Below is a small trained network, with its code and all its weights. Each question gives an input and a class and asks what happens when units are switched off, that is, made to give their printed mean instead of their output.

import numpy as np


def w(rows, s, z=0):
    codes = np.array(rows[::2]) - 128.0
    scale = np.full(codes.shape[1], s)
    scale[-1] = z or s
    return codes * scale


def norm(h):
    return h / np.sqrt((h * h).mean(-1, keepdims=True) + 1e-5)


def f(y):
    return y / 2 * (1 + np.tanh(0.7978845608 * (y + 0.044715 * y**3)))


def log_softmax(a):
    a = a - a.max(-1, keepdims=True)
    return a - np.log(np.exp(a).sum(-1, keepdims=True))


def net(x, mask):
    res = np.array(x, float).reshape(1, 5) / 4 @ E
    u = 0
    for l in range(3):
        y = f(norm(res) @ A[l][:, :-1].T + A[l][:, -1])
        res = res + np.where(mask[u : u + 12], y, B[l][:, -1]) @ B[l][:, :-1]
        u += 12
    return log_softmax(norm(res)[-1] @ U[:, :-1].T + U[:, -1])


A, B = {}, {}
E = w([
[162,78,154,46,155,225,207,37,64,224],'x0',
[148,15,135,7,184,50,47,52,91,67],'x1',
[101,51,68,62,71,250,160,238,79,72],'x2',
[128,151,86,36,135,153,187,61,173,98],'x3',
[141,118,226,120,91,105,194,112,115,132],'x4',
],0.0018)
A[0] = w([
[140,93,66,41,157,88,109,81,164,81,47],'0.n0',
[144,136,114,198,140,58,1,144,128,137,31],'0.n1',
[100,136,174,130,129,96,120,229,130,2,13],'0.n2',
[74,213,156,155,122,11,142,54,148,155,29],'0.n3',
[55,151,100,143,73,99,121,77,112,146,120],'0.n4',
[62,112,151,122,105,139,103,120,144,172,115],'0.n5',
[134,186,93,55,109,181,186,152,109,156,67],'0.n6',
[134,61,230,76,137,122,155,52,75,220,6],'0.n7',
[136,84,69,212,93,150,122,156,208,99,60],'0.n8',
[121,88,100,26,164,58,89,69,126,80,10],'0.n9',
[111,183,110,128,155,86,23,165,80,154,37],'0.n10',
[183,120,73,114,65,205,163,138,149,173,54],'0.n11',
],0.0039,0.0012)
B[0] = w([
[100,135,151,75,122,172,57,111,140,121,193],'0.n0',
[104,13,77,155,172,203,103,122,135,178,235],'0.n1',
[147,105,81,111,29,108,165,151,105,190,198],'0.n2',
[153,151,129,146,69,186,171,90,214,161,251],'0.n3',
[191,105,160,114,186,203,80,197,115,132,136],'0.n4',
[104,134,137,91,164,62,129,131,151,140,128],'0.n5',
[69,87,130,150,151,188,139,124,124,147,182],'0.n6',
[177,112,182,112,96,136,163,94,25,218,248],'0.n7',
[130,151,201,125,123,106,112,133,85,205,170],'0.n8',
[78,253,97,119,150,147,77,135,90,138,223],'0.n9',
[59,101,182,204,104,129,89,87,109,103,160],'0.n10',
[28,136,122,133,181,98,174,100,139,109,181],'0.n11',
],0.0056,0.0022)
A[1] = w([
[143,140,180,141,188,139,111,66,114,112,122],'1.n0',
[139,219,100,101,122,119,180,140,123,110,101],'1.n1',
[111,115,157,155,65,171,150,94,129,118,107],'1.n2',
[126,152,122,134,94,56,76,70,138,134,79],'1.n3',
[143,172,132,35,152,111,28,110,135,53,78],'1.n4',
[224,172,171,173,155,89,145,114,254,82,2],'1.n5',
[180,99,87,217,201,61,76,147,143,53,31],'1.n6',
[79,187,108,200,209,101,149,199,112,46,91],'1.n7',
[102,72,86,73,182,123,180,90,128,55,83],'1.n8',
[179,89,90,130,50,36,138,215,125,70,32],'1.n9',
[151,152,104,59,149,128,50,101,125,81,63],'1.n10',
[79,172,144,175,112,107,158,117,166,143,146],'1.n11',
],0.0057,0.00084)
B[1] = w([
[153,115,143,104,66,88,144,210,136,42,186],'1.n0',
[123,82,164,208,164,165,102,160,69,180,166],'1.n1',
[116,178,63,58,194,97,18,153,135,96,234],'1.n2',
[113,95,113,123,165,186,151,170,92,87,163],'1.n3',
[122,115,15,95,14,174,99,84,77,139,246],'1.n4',
[221,171,89,131,159,172,171,132,209,143,232],'1.n5',
[109,50,173,162,132,91,131,72,129,126,127],'1.n6',
[137,120,166,110,106,93,178,221,76,184,153],'1.n7',
[115,128,104,143,127,170,116,67,167,73,172],'1.n8',
[94,192,222,72,75,164,75,109,226,104,182],'1.n9',
[90,140,30,145,1,108,184,82,91,152,207],'1.n10',
[165,57,58,84,103,129,110,190,97,131,252],'1.n11',
],0.0069,0.0019)
A[2] = w([
[105,96,76,191,145,136,100,145,171,93,71],'2.n0',
[92,79,122,159,56,119,95,176,100,61,158],'2.n1',
[205,176,221,92,172,47,143,72,30,119,4],'2.n2',
[253,183,67,175,166,107,150,157,203,81,45],'2.n3',
[123,77,166,102,120,190,135,36,227,87,112],'2.n4',
[68,46,138,253,188,34,57,95,142,85,1],'2.n5',
[67,214,223,129,87,81,94,154,212,65,57],'2.n6',
[192,113,224,231,97,92,139,139,149,139,55],'2.n7',
[175,129,120,120,158,127,165,152,185,111,116],'2.n8',
[205,140,196,90,148,90,182,50,53,130,9],'2.n9',
[39,114,118,145,237,210,211,87,169,23,13],'2.n10',
[124,165,64,148,126,154,153,206,163,129,111],'2.n11',
],0.0053,0.00094)
B[2] = w([
[156,108,183,122,134,119,80,107,77,117,174],'2.n0',
[156,167,158,123,137,138,148,67,144,130,198],'2.n1',
[198,101,172,87,137,19,127,120,95,57,212],'2.n2',
[189,183,113,136,177,163,158,47,181,145,251],'2.n3',
[114,134,151,169,144,120,193,200,69,203,200],'2.n4',
[136,58,124,250,154,68,40,142,142,187,191],'2.n5',
[134,152,185,121,103,134,83,150,215,96,159],'2.n6',
[66,115,80,86,144,183,125,79,113,97,187],'2.n7',
[185,142,88,149,134,161,132,134,98,121,164],'2.n8',
[158,171,129,138,147,2,72,133,134,44,210],'2.n9',
[92,44,76,103,171,130,124,141,229,7,223],'2.n10',
[145,128,203,122,170,76,172,81,114,139,223],'2.n11',
],0.0074,0.0026)
U = w([
[61,64,98,98,191,146,177,150,177,41,134],'0',
[79,154,56,94,26,162,112,64,71,134,155],'1',
[111,64,145,218,149,103,47,118,126,183,141],'2',
[87,180,228,102,60,145,86,177,210,130,130],'3',
[221,179,107,148,190,167,176,83,179,167,150],'4',
[95,125,171,124,151,125,203,221,67,201,116],'5',
[105,161,143,162,129,119,148,135,120,100,1],'6',
[181,138,167,88,147,1,113,109,79,58,148],'7',
],0.0086,0.0057)

Each question gives the input, the list of numbers given to net, and the class t.
The units are the neurons (one row each of A and B). Each row of codes is followed by its name. A weight is (code - 128) times the scale printed after its matrix; where a second scale follows, it is the last column's (A, B and U).
mask holds one flag per neuron, layer by layer. A switched-off neuron (its flag False) gives its mean, the last column of its row in B, instead of its output. The means were averaged over made-up inputs and are rounded, as every weight is.
A unit's drop is (log p(t) with every unit on - log p(t) with that unit switched off) / (log p(t) with every unit on - log p(t) with every unit switched off).
The circuit of an input: a set's keep is (log p(t) with only the set's units on - log p(t) with every unit switched off) / (log p(t) with every unit on - log p(t) with every unit switched off). Starting from the 12 units with the biggest drops (on a tie, the unit counted first), units are removed one at a time, each time the one whose removal leaves the highest keep (on an exact tie, the one counted first), for as long as the keep stays at least 0.8.
units of the circuit, in order: the units of the circuit, biggest drop first
k most important neurons: the k neurons with the biggest drops, biggest first
top k neurons in layer l: the k neurons of layer l with the biggest drops, biggest first
drop when u is switched off: that unit's drop, to one decimal
input [-2,-5,6,-4,-1], class 3: top 3 neurons in layer 0 => [0.n9 0.n2 0.n1]
input [-8,5,7,-6,2], class 3: units of the circuit, in order => [1.n9]
input [-8,6,2,-2,0], class 3: top 3 neurons in layer 1 => [1.n9 1.n11 1.n1]
input [-8,6,5,5,8], class 1: top 2 neurons in layer 1 => [1.n4 1.n10]
input [6,-1,1,1,0], class 7: units of the circuit, in order => [0.n7 0.n1 2.n9]
input [5,6,-1,-3,-4], class 1: units of the circuit, in order => [0.n9 1.n10]
input [8,0,4,1,5], class 7: units of the circuit, in order => [0.n7 2.n9 0.n1]
input [-8,6,-3,-2,-3], class 2: 2 most important neurons => [0.n1 2.n5]
input [3,2,5,1,-2], class 0: units of the circuit, in order => [2.n10 0.n11 1.n8]
input [-6,8,2,-6,-6], class 2: 4 most important neurons => [0.n1 0.n10 2.n5 1.n6]
input [6,6,1,0,3], class 7: units of the circuit, in order => [0.n7 2.n9]
input [-2,-3,3,2,3], class 3: 2 most important neurons => [0.n2 0.n9]
input [4,-8,8,0,2], class 0: 4 most important neurons => [0.n6 2.n10 0.n9 1.n8]
input [3,-7,7,-1,-1], class 5: most important neuron => [1.n7]
input [-4,-4,4,8,-3], class 5: 3 most important neurons => [0.n1 1.n7 0.n8]
input [4,-2,0,-5,-7], class 2: 2 most important neurons => [0.n9 2.n5]
input [-4,-6,8,1,7], class 3: 4 most important neurons => [1.n9 0.n2 0.n9 2.n6]
input [-8,5,1,1,7], class 3: 2 most important neurons => [0.n2 1.n9]
input [-4,-2,2,6,1], class 3: 3 most important neurons => [0.n2 1.n9 0.n9]
input [-5,-1,-8,-2,0], class 4: units of the circuit, in order => [1.n5]
input [-3,-2,-5,-6,3], class 4: 3 most important neurons => [0.n3 1.n5 2.n3]
input [-3,-8,3,-3,4], class 5: 2 most important neurons => [1.n7 1.n11]
input [-8,8,-7,-6,-7], class 2: 2 most important neurons => [0.n1 2.n5]
input [5,4,-6,-5,-6], class 7: 2 most important neurons => [0.n7 1.n0]
input [-4,7,-6,-1,-8], class 1: top 4 neurons in layer 0 => [0.n9 0.n0 0.n6 0.n11]
input [-7,3,3,-1,-8], class 2: top 2 neurons in layer 0 => [0.n1 0.n10]
input [7,-5,8,5,-1], class 0: drop when 2.n10 is switched off => 0.3
input [1,-2,-6,-8,8], class 4: drop when 0.n3 is switched off => 1.2
